Below are the code and all the weights of a small trained network. Each question names an input and a class and asks about switching units off, where a switched-off unit gives its printed mean instead of its output.

import numpy as np


def w(rows, s, z=0):
    codes = np.array(rows[::2]) - 128.0
    scale = np.full(codes.shape[1], s)
    scale[-1] = z or s
    return codes * scale


def f(y):
    return y / 2 * (1 + np.tanh(0.7978845608 * (y + 0.044715 * y**3)))


def log_softmax(a):
    a = a - a.max(-1, keepdims=True)
    return a - np.log(np.exp(a).sum(-1, keepdims=True))


def net(x, mask):
    res = np.array(x, float).reshape(1, 7) / 4 @ E
    y = f(res @ A[0][:, :-1].T + A[0][:, -1])
    res = res + np.where(mask, y, B[0][:, -1]) @ B[0][:, :-1]
    return log_softmax(res[-1] @ U[:, :-1].T + U[:, -1])


A, B = {}, {}
E = w([
[100,173,137,83,140,77,135,120,200],'x0',
[158,122,118,159,190,130,137,160,153],'x1',
[140,144,155,168,215,78,130,127,100],'x2',
[114,182,198,135,87,177,131,128,146],'x3',
[169,128,174,156,87,125,130,225,126],'x4',
[87,156,103,94,133,135,250,172,143],'x5',
[160,126,168,67,107,131,158,113,136],'x6',
],0.016)
A[0] = w([
[104,130,124,100,106,153,132,141,124,33],'neuron 0',
[168,94,109,149,181,175,110,140,179,102],'neuron 1',
[164,146,159,98,146,122,171,121,123,69],'neuron 2',
[175,89,164,111,29,183,112,176,106,157],'neuron 3',
[66,133,126,137,122,150,152,136,143,55],'neuron 4',
[140,101,141,129,117,156,142,139,118,119],'neuron 5',
[136,150,164,159,125,145,140,87,124,83],'neuron 6',
[130,80,111,99,102,181,54,7,80,139],'neuron 7',
[123,109,137,152,70,162,125,129,98,69],'neuron 8',
[205,109,115,158,132,149,102,169,242,125],'neuron 9',
[147,128,185,178,145,129,135,125,140,1],'neuron 10',
[119,142,133,144,117,102,171,182,101,117],'neuron 11',
[121,36,28,49,72,88,148,117,137,139],'neuron 12',
[152,100,157,120,34,181,122,167,100,138],'neuron 13',
[161,133,128,138,73,150,141,138,118,98],'neuron 14',
[87,107,75,194,88,128,25,108,133,117],'neuron 15',
[104,175,213,60,28,165,124,91,155,125],'neuron 16',
[128,119,140,136,156,160,126,121,123,112],'neuron 17',
[221,82,176,117,158,70,53,110,111,128],'neuron 18',
[117,118,125,111,119,154,224,157,89,88],'neuron 19',
],0.014,0.0098)
B[0] = w([
[155,103,138,153,160,131,131,161,135,139],'neuron 0',
[96,168,132,112,92,127,130,149,124,162],'neuron 1',
[135,120,120,137,112,112,91,128,92,151],'neuron 2',
[144,116,191,184,189,67,78,100,111,231],'neuron 3',
[147,122,133,135,122,109,93,138,111,145],'neuron 4',
[98,174,133,132,138,125,119,114,139,147],'neuron 5',
[113,91,94,109,124,122,112,160,105,148],'neuron 6',
[101,64,5,119,165,222,86,30,89,245],'neuron 7',
[139,148,150,141,131,122,102,116,123,164],'neuron 8',
[119,104,104,64,103,131,172,148,106,172],'neuron 9',
[89,138,94,114,124,140,154,122,142,143],'neuron 10',
[120,119,97,123,122,139,87,106,138,161],'neuron 11',
[113,137,87,48,83,169,177,151,151,196],'neuron 12',
[135,135,162,180,172,75,75,113,91,215],'neuron 13',
[104,107,135,163,117,106,139,115,114,160],'neuron 14',
[163,158,119,197,185,105,71,54,84,210],'neuron 15',
[130,171,149,54,56,104,212,212,195,250],'neuron 16',
[154,143,132,104,87,98,104,120,113,141],'neuron 17',
[149,164,198,223,154,54,97,106,109,230],'neuron 18',
[122,110,96,140,167,154,87,48,93,183],'neuron 19',
],0.012,0.024)
U = w([
[112,139,146,195,169,105,76,97,98,187],'0',
[211,6,230,190,122,238,197,151,179,1],'1',
[112,147,175,90,104,90,163,225,134,103],'2',
[100,132,80,71,124,165,130,120,108,129],'3',
],0.012,0.0092)

Each question gives the input, the list of numbers given to net, and the class t.
The units are the neurons (one row each of A and B). Each row of codes is followed by its name. A weight is (code - 128) times the scale printed after its matrix; where a second scale follows, it is the last column's (A, B and U).
mask holds one flag per neuron, in row order. A switched-off neuron (its flag False) gives its mean, the last column of its row in B, instead of its output. The means were averaged over made-up inputs and are rounded, as every weight is.
A unit's drop is (log p(t) with every unit on - log p(t) with that unit switched off) / (log p(t) with every unit on - log p(t) with every unit switched off).
The circuit of an input: a set's keep is (log p(t) with only the set's units on - log p(t) with every unit switched off) / (log p(t) with every unit on - log p(t) with every unit switched off). Starting from the 12 units with the biggest drops (on a tie, the unit counted first), units are removed one at a time, each time the one whose removal leaves the highest keep (on an exact tie, the one counted first), for as long as the keep stays at least 0.8.
circuit, biggest first: the units of the circuit, biggest drop first
unit that matters most: the unit with the biggest drop
k most important neurons: the k neurons with the biggest drops, biggest first
drop when u is switched off: that unit's drop, to one decimal
input [-3,-2,-1,0,0,8,4], class 3: 4 most important neurons => (neuron 19; neuron 18; neuron 12; neuron 15)
input [0,2,-2,8,7,5,8], class 2: unit that matters most => neuron 16
input [1,-2,-4,3,-4,4,-2], class 2: circuit, biggest first => (neuron 7; neuron 16)
input [-3,7,-5,-6,3,2,4], class 3: 3 most important neurons => (neuron 16; neuron 12; neuron 18)
input [6,-2,0,-2,-7,7,8], class 3: 2 most important neurons => (neuron 19; neuron 18)
input [5,6,5,-2,3,2,-4], class 2: 2 most important neurons => (neuron 7; neuron 15)
input [2,-5,0,3,5,-4,3], class 2: 3 most important neurons => (neuron 16; neuron 15; neuron 7)
input [3,0,1,3,8,8,6], class 2: 2 most important neurons => (neuron 16; neuron 7)
input [-5,4,2,0,-4,7,3], class 3: 4 most important neurons => (neuron 18; neuron 3; neuron 13; neuron 15)
input [2,-6,-1,8,-7,-7,-1], class 3: 2 most important neurons => (neuron 16; neuron 7)
input [-1,2,-6,-7,-2,1,0], class 3: drop when neuron 10 is switched off => 0.0
input [3,-6,4,6,-6,-8,7], class 3: drop when neuron 7 is switched off => 1.0
input [7,-7,-1,2,-3,-3,8], class 2: drop when neuron 16 is switched off => 1.4
input [8,-8,-2,-2,1,5,7], class 2: circuit, biggest first => (neuron 16)
